Below are the code and all the weights of a small trained network. Each question names an input and a class and asks about switching units off, where a switched-off unit gives its printed mean instead of its output.

import numpy as np


def w(rows, s, z=0):
    codes = np.array(rows[::2]) - 128.0
    scale = np.full(codes.shape[1], s)
    scale[-1] = z or s
    return codes * scale


def f(y):
    return np.maximum(y, 0)


def log_softmax(a):
    a = a - a.max(-1, keepdims=True)
    return a - np.log(np.exp(a).sum(-1, keepdims=True))


def net(x, mask):
    res = np.array(x, float).reshape(1, 6) / 4 @ E
    y = f(res @ A[0][:, :-1].T + A[0][:, -1])
    res = res + np.where(mask, y, B[0][:, -1]) @ B[0][:, :-1]
    return log_softmax(res[-1] @ U[:, :-1].T + U[:, -1])


A, B = {}, {}
E = w([
[142,102,132,206,211,102,33,71],'x0',
[87,162,85,50,254,90,111,203],'x1',
[123,130,135,128,126,128,128,131],'x2',
[141,248,111,211,81,47,121,175],'x3',
[194,36,155,115,103,54,94,205],'x4',
[214,165,219,156,205,164,219,155],'x5',
],0.0065)
A[0] = w([
[127,175,120,66,56,154,162,198,179],'neuron 1',
[132,148,150,52,86,132,189,153,196],'neuron 2',
[70,93,60,92,83,91,97,135,54],'neuron 3',
[183,65,150,126,143,78,92,194,137],'neuron 4',
[123,125,124,87,83,137,196,194,134],'neuron 5',
[168,119,185,183,51,149,108,71,87],'neuron 6',
[102,155,132,69,71,161,197,163,142],'neuron 7',
[122,162,124,179,92,65,145,153,67],'neuron 8',
[164,57,169,86,97,70,74,170,97],'neuron 9',
[123,123,136,201,236,102,37,63,255],'neuron 10',
[155,95,176,193,27,166,159,67,112],'neuron 11',
[109,46,158,88,168,161,120,93,19],'neuron 12',
[201,138,192,155,199,168,173,146,171],'neuron 13',
[83,198,103,156,181,164,127,64,154],'neuron 14',
[208,52,147,134,108,64,123,199,86],'neuron 15',
[189,137,196,141,150,155,174,140,59],'neuron 16',
[81,179,102,132,134,212,135,53,151],'neuron 17',
[92,62,135,70,124,219,146,104,78],'neuron 18',
[100,165,110,114,132,162,171,116,102],'neuron 19',
[156,103,158,193,2,176,131,76,75],'neuron 20',
[175,98,151,239,241,101,36,63,164],'neuron 21',
[88,85,69,101,39,98,80,86,54],'neuron 22',
[72,169,87,37,247,76,116,225,104],'neuron 23',
[103,51,95,83,163,181,141,130,91],'neuron 24',
[81,114,49,140,61,101,92,118,39],'neuron 25',
[132,162,116,200,137,62,112,117,122],'neuron 26',
[154,71,170,105,126,74,92,195,112],'neuron 27',
[216,150,195,174,175,174,186,135,89],'neuron 28',
[87,90,83,100,98,99,56,106,194],'neuron 29',
[113,210,99,150,122,50,132,196,92],'neuron 30',
[184,69,158,106,111,75,99,189,64],'neuron 31',
[82,103,59,99,78,123,73,99,73],'neuron 32',
[103,208,97,184,90,86,118,158,113],'neuron 33',
[165,77,138,71,140,194,143,107,82],'neuron 34',
[156,200,121,191,58,89,110,178,64],'neuron 35',
[183,127,159,135,158,165,203,165,102],'neuron 36',
[91,31,141,62,117,187,92,96,142],'neuron 37',
[108,220,98,164,73,89,117,178,102],'neuron 38',
[226,141,185,134,170,157,169,137,84],'neuron 39',
[67,231,133,106,165,196,139,48,112],'neuron 40',
],0.0065,0.0036)
B[0] = w([
[160,76,188,78,45,72,101,64,219],'neuron 1',
[137,110,159,79,61,100,123,91,211],'neuron 2',
[75,197,169,118,162,130,100,169,198],'neuron 3',
[103,86,72,196,82,158,172,172,196],'neuron 4',
[134,89,156,96,61,99,96,83,194],'neuron 5',
[157,121,83,45,175,189,58,168,199],'neuron 6',
[131,67,187,77,27,94,95,64,205],'neuron 7',
[160,117,168,157,193,135,155,71,173],'neuron 8',
[77,119,86,213,100,174,178,152,194],'neuron 9',
[134,82,141,60,14,65,113,95,254],'neuron 10',
[204,149,48,59,209,206,70,194,226],'neuron 11',
[188,110,189,187,182,107,174,50,172],'neuron 12',
[52,210,150,99,115,78,101,165,213],'neuron 13',
[112,64,68,183,40,174,174,172,201],'neuron 14',
[64,111,74,217,100,189,196,179,198],'neuron 15',
[54,196,167,139,159,83,101,157,172],'neuron 16',
[96,89,51,191,96,169,193,165,207],'neuron 17',
[199,137,194,185,196,88,187,65,201],'neuron 18',
[106,97,112,153,67,159,121,143,161],'neuron 19',
[191,127,58,21,209,225,32,197,224],'neuron 20',
[136,68,177,52,13,67,101,97,239],'neuron 21',
[40,210,185,118,181,70,99,173,213],'neuron 22',
[254,90,39,42,175,245,24,192,248],'neuron 23',
[199,126,168,176,202,97,184,58,190],'neuron 24',
[45,217,203,114,185,100,109,152,194],'neuron 25',
[181,93,158,137,139,98,152,76,183],'neuron 26',
[105,110,77,203,90,188,174,154,187],'neuron 27',
[49,200,166,114,140,107,106,163,199],'neuron 28',
[91,221,130,124,149,71,123,137,236],'neuron 29',
[183,85,176,160,202,136,138,68,202],'neuron 30',
[76,99,83,217,96,201,181,167,180],'neuron 31',
[44,221,156,140,185,94,106,153,204],'neuron 32',
[182,96,154,180,196,120,161,65,202],'neuron 33',
[161,146,182,175,197,76,185,52,179],'neuron 34',
[181,100,190,172,212,121,163,74,199],'neuron 35',
[62,182,168,111,147,74,89,160,182],'neuron 36',
[162,147,149,173,207,91,196,73,229],'neuron 37',
[182,85,191,188,204,131,191,51,206],'neuron 38',
[49,202,171,123,159,85,99,187,187],'neuron 39',
[85,71,69,223,66,193,165,186,207],'neuron 40',
],0.005,0.0064)
U = w([
[213,115,177,194,241,101,192,41,81],'0',
[4,249,168,114,175,78,87,180,91],'1',
[218,117,64,45,190,227,35,187,113],'2',
[66,84,70,238,54,196,199,170,98],'3',
[134,129,119,112,109,98,144,116,255],'4',
[149,73,176,62,2,62,96,75,100],'5',
],0.0081,0.0099)

Each question gives the input, the list of numbers given to net, and the class t.
The units are the neurons (one row each of A and B). Each row of codes is followed by its name. A weight is (code - 128) times the scale printed after its matrix; where a second scale follows, it is the last column's (A, B and U).
mask holds one flag per neuron, in row order. A switched-off neuron (its flag False) gives its mean, the last column of its row in B, instead of its output. The means were averaged over made-up inputs and are rounded, as every weight is.
A unit's drop is (log p(t) with every unit on - log p(t) with that unit switched off) / (log p(t) with every unit on - log p(t) with every unit switched off).
The circuit of an input: a set's keep is (log p(t) with only the set's units on - log p(t) with every unit switched off) / (log p(t) with every unit on - log p(t) with every unit switched off). Starting from the 12 units with the biggest drops (on a tie, the unit counted first), units are removed one at a time, each time the one whose removal leaves the highest keep (on an exact tie, the one counted first), for as long as the keep stays at least 0.8.
circuit, biggest first: the units of the circuit, biggest drop first
unit that matters most: the unit with the biggest drop
k most important neurons: the k neurons with the biggest drops, biggest first
drop when u is switched off: that unit's drop, to one decimal
input [-7,6,-5,7,-6,-2], class 0: circuit, biggest first	[neuron 38; neuron 30]
input [1,-7,-4,5,2,-5], class 2: 2 most important neurons	[neuron 20; neuron 11]
input [1,-8,7,7,0,0], class 2: 3 most important neurons	[neuron 20; neuron 11; neuron 6]
input [7,-3,5,-3,3,1], class 5: circuit, biggest first	[neuron 21]
input [-2,-1,6,0,7,6], class 3: circuit, biggest first	[neuron 15; neuron 31]
input [4,4,-6,-5,-8,6], class 3: 2 most important neurons	[neuron 40; neuron 14]
input [0,-8,-5,3,-7,1], class 2: circuit, biggest first	[neuron 20; neuron 11]
input [4,-7,3,8,-4,-5], class 0: circuit, biggest first	[neuron 38; neuron 35]
input [6,2,8,-7,-2,6], class 4: 3 most important neurons	[neuron 21; neuron 10; neuron 13]
input [-8,5,5,-2,-7,7], class 5: 4 most important neurons	[neuron 7; neuron 1; neuron 2; neuron 5]
input [4,7,7,-1,-8,8], class 1: 3 most important neurons	[neuron 13; neuron 28; neuron 39]
input [8,-6,3,5,-2,-4], class 5: 3 most important neurons	[neuron 21; neuron 10; neuron 23]
input [-2,-5,4,2,7,-3], class 3: 4 most important neurons	[neuron 15; neuron 23; neuron 9; neuron 31]
input [3,-8,-3,5,2,-4], class 2: 3 most important neurons	[neuron 20; neuron 11; neuron 6]
input [-6,-5,3,-6,-5,0], class 0: most important neuron	[neuron 18]
input [7,7,-8,6,6,5], class 4: 3 most important neurons	[neuron 21; neuron 10; neuron 20]
input [-3,0,-2,-6,-7,6], class 3: 4 most important neurons	[neuron 40; neuron 17; neuron 14; neuron 19]
input [0,4,6,2,2,8], class 1: drop when neuron 38 is switched off	0.0
input [0,-6,-4,6,-3,8], class 1: drop when neuron 16 is switched off	0.1
input [-8,-6,2,4,8,-5], class 3: drop when neuron 31 is switched off	0.7
input [7,1,-4,7,5,-3], class 0: unit that matters most	neuron 35
